Below are the code and all the weights of a small trained network. Each question names an input and a target symbol and asks about switching units off, where a switched-off unit gives its printed mean instead of its output.

import numpy as np


def w(rows, s, z=0):
    codes = np.array(rows[::2]) - 128.0
    scale = np.full(codes.shape[1], s)
    scale[-1] = z or s
    return codes * scale


def f(y):
    return np.maximum(y, 0)


def softmax(a):
    e = np.exp(a - a.max(-1, keepdims=True))
    return e / e.sum(-1, keepdims=True)


def log_softmax(a):
    a = a - a.max(-1, keepdims=True)
    return a - np.log(np.exp(a).sum(-1, keepdims=True))


def net(x, mask):
    ids = ['αβγδθξψω'.index(c) for c in x.split()]
    T = len(ids)
    res = E[ids] + P[:T]
    q, k, v = (res @ M[0].T for M in (Q, K, V))
    z = softmax(np.where(np.tri(T) > 0, q @ k.T / 2**0.5, -1e9)) @ v
    res = res + np.where(mask[0], z, O[0][:, -1]) @ O[0][:, :-1]
    y = f(res @ A[0][:, :-1].T + A[0][:, -1])
    res = res + np.where(mask[1:13], y, B[0][:, -1]) @ B[0][:, :-1]
    return log_softmax(res[-1] @ U[:, :-1].T + U[:, -1])


Q, K, V, O, A, B = {}, {}, {}, {}, {}, {}
E = w([
[119,92,183,150,123,142],'α',
[81,127,123,131,103,121],'β',
[90,184,108,187,159,136],'γ',
[169,140,128,77,249,23],'δ',
[100,86,154,82,117,51],'θ',
[108,159,40,89,164,74],'ξ',
[134,128,230,175,181,117],'ψ',
[109,157,172,159,189,59],'ω',
],0.013)
P = w([
[145,105,112,132,125,138],'0',
[89,69,106,117,176,153],'1',
[126,97,120,91,153,152],'2',
[191,112,99,122,136,118],'3',
[117,64,77,156,157,96],'4',
[85,107,123,81,168,165],'5',
[185,177,116,92,119,142],'6',
[149,108,85,162,125,80],'7',
[49,162,138,68,159,167],'8',
[168,169,151,29,121,164],'9',
[134,151,105,177,95,57],'10',
[138,199,129,97,87,82],'11',
[134,162,185,3,140,169],'12',
[55,175,109,91,143,136],'13',
],0.012)
Q[0] = w([
[254,152,135,113,90,146],'h1',
[174,86,75,229,82,57],'h1',
],0.03)
K[0] = w([
[74,1,71,191,204,121],'h1',
[22,116,153,50,218,199],'h1',
],0.026)
V[0] = w([
[94,164,5,104,120,134],'h1',
[144,176,122,204,161,119],'h1',
],0.022)
O[0] = w([
[40,6,90,90,254,185,2],'h1',
[149,94,64,235,126,54,242],'h1',
],0.0083,0.0024)
A[0] = w([
[182,27,168,184,50,231,70],'n1',
[142,108,165,132,87,164,75],'n2',
[154,177,121,199,162,241,101],'n3',
[148,102,103,127,145,180,7],'n4',
[154,115,183,213,149,208,96],'n5',
[138,172,138,131,105,121,2],'n6',
[122,67,94,159,121,118,63],'n7',
[137,68,119,136,49,228,80],'n8',
[155,96,88,153,118,166,155],'n9',
[103,69,66,140,3,196,106],'n10',
[181,110,101,178,112,130,93],'n11',
[140,73,88,139,58,210,90],'n12',
],0.016,0.0085)
B[0] = w([
[153,58,114,223,116,238,146],'n1',
[90,107,122,85,107,145,149],'n2',
[151,171,137,134,137,46,145],'n3',
[138,143,158,194,83,156,161],'n4',
[251,137,105,132,102,141,163],'n5',
[178,41,124,109,120,143,217],'n6',
[122,145,117,106,67,142,195],'n7',
[106,159,143,106,183,128,142],'n8',
[80,120,121,123,161,164,166],'n9',
[88,203,165,96,181,127,151],'n10',
[44,157,125,102,154,111,254],'n11',
[123,136,110,79,138,95,137],'n12',
],0.022,0.0056)
U = w([
[151,105,109,83,215,108,132],'α',
[110,214,94,198,80,90,160],'β',
[181,175,142,122,61,131,166],'γ',
[119,207,184,60,96,142,126],'δ',
[110,100,151,85,59,77,68],'θ',
[134,152,2,80,98,126,3],'ξ',
[103,104,182,158,134,81,253],'ψ',
[108,126,160,159,93,149,121],'ω',
],0.006,0.0028)

Each question gives the input, a string of symbols that net reads in full, and the target symbol t.
The units are the heads (2 rows each of Q, K, V and O) and the neurons (one row each of A and B). Each row of codes is followed by its name. A weight is (code - 128) times the scale printed after its matrix; where a second scale follows, it is the last column's (O, A, B and U).
mask holds one flag per unit, heads first, then neurons. A switched-off unit (its flag False) gives its mean, the last column of its rows in O or B, instead of its output. The means were averaged over made-up inputs and are rounded, as every weight is.
A unit's drop is (log p(t) with every unit on - log p(t) with that unit switched off) / (log p(t) with every unit on - log p(t) with every unit switched off).
The circuit of an input: a set's keep is (log p(t) with only the set's units on - log p(t) with every unit switched off) / (log p(t) with every unit on - log p(t) with every unit switched off). Starting from the 12 units with the biggest drops (on a tie, the unit counted first), units are removed one at a time, each time the one whose removal leaves the highest keep (on an exact tie, the one counted first), for as long as the keep stays at least 0.8.
units of the circuit, in order: the units of the circuit, biggest drop first
most important unit: the unit with the biggest drop
k most important neurons: the k neurons with the biggest drops, biggest first
drop of u: that unit's drop, to one decimal
input θ β ω β α δ ω ω ω γ, target β: units of the circuit, in order -> h1; n3
input ω ω α ω ω ψ β β, target θ: units of the circuit, in order -> n6; h1; n11
input ψ γ δ ψ δ ψ, target θ: units of the circuit, in order -> h1; n6; n11
input θ ψ γ δ, target θ: units of the circuit, in order -> n6; h1; n11
input ω ψ ψ α ψ α ω ω α α, target β: units of the circuit, in order -> h1; n6
input ψ ω δ ω ω γ β β γ ω ψ, target ξ: 2 most important neurons -> n7; n5
input ω β ω δ θ γ ω γ ξ ω, target ξ: units of the circuit, in order -> h1; n7
input ω θ ω ω ω ω α β ω α α ψ ξ ψ, target θ: most important unit -> n6
input β ξ β ω γ β γ θ α, target ξ: 3 most important neurons -> n7; n5; n9
input β α α ω α θ β ω θ, target α: 2 most important neurons -> n7; n4
input β ω α β ω α, target α: 2 most important neurons -> n8; n7
input β ω β, target α: 2 most important neurons -> n7; n8
input ω ω θ ξ θ α, target ω: 3 most important neurons -> n4; n1; n7
input ξ ξ δ, target ω: units of the circuit, in order -> n4; h1; n7
input γ δ β θ ξ δ, target δ: units of the circuit, in order -> h1
input β ξ β δ ψ θ ω ω θ θ β ψ ψ, target α: 2 most important neurons -> n7; n4
input ξ θ ω α ω, target β: units of the circuit, in order -> h1; n6
input β ψ ω β β β θ θ θ ω δ γ γ, target β: units of the circuit, in order -> n6; h1
input ω β ψ β, target α: units of the circuit, in order -> h1; n7
input γ α β γ θ β δ ψ ω ψ δ ξ ξ α, target ω: 2 most important neurons -> n4; n7
input β ψ ω θ ω ξ, target δ: most important neuron -> n6
input γ γ α β ω θ α ξ θ β, target ω: 4 most important neurons -> n4; n7; n9; n11
input ψ β ω ξ α δ ξ ξ β α β β ξ, target α: drop of n7 -> 0.2
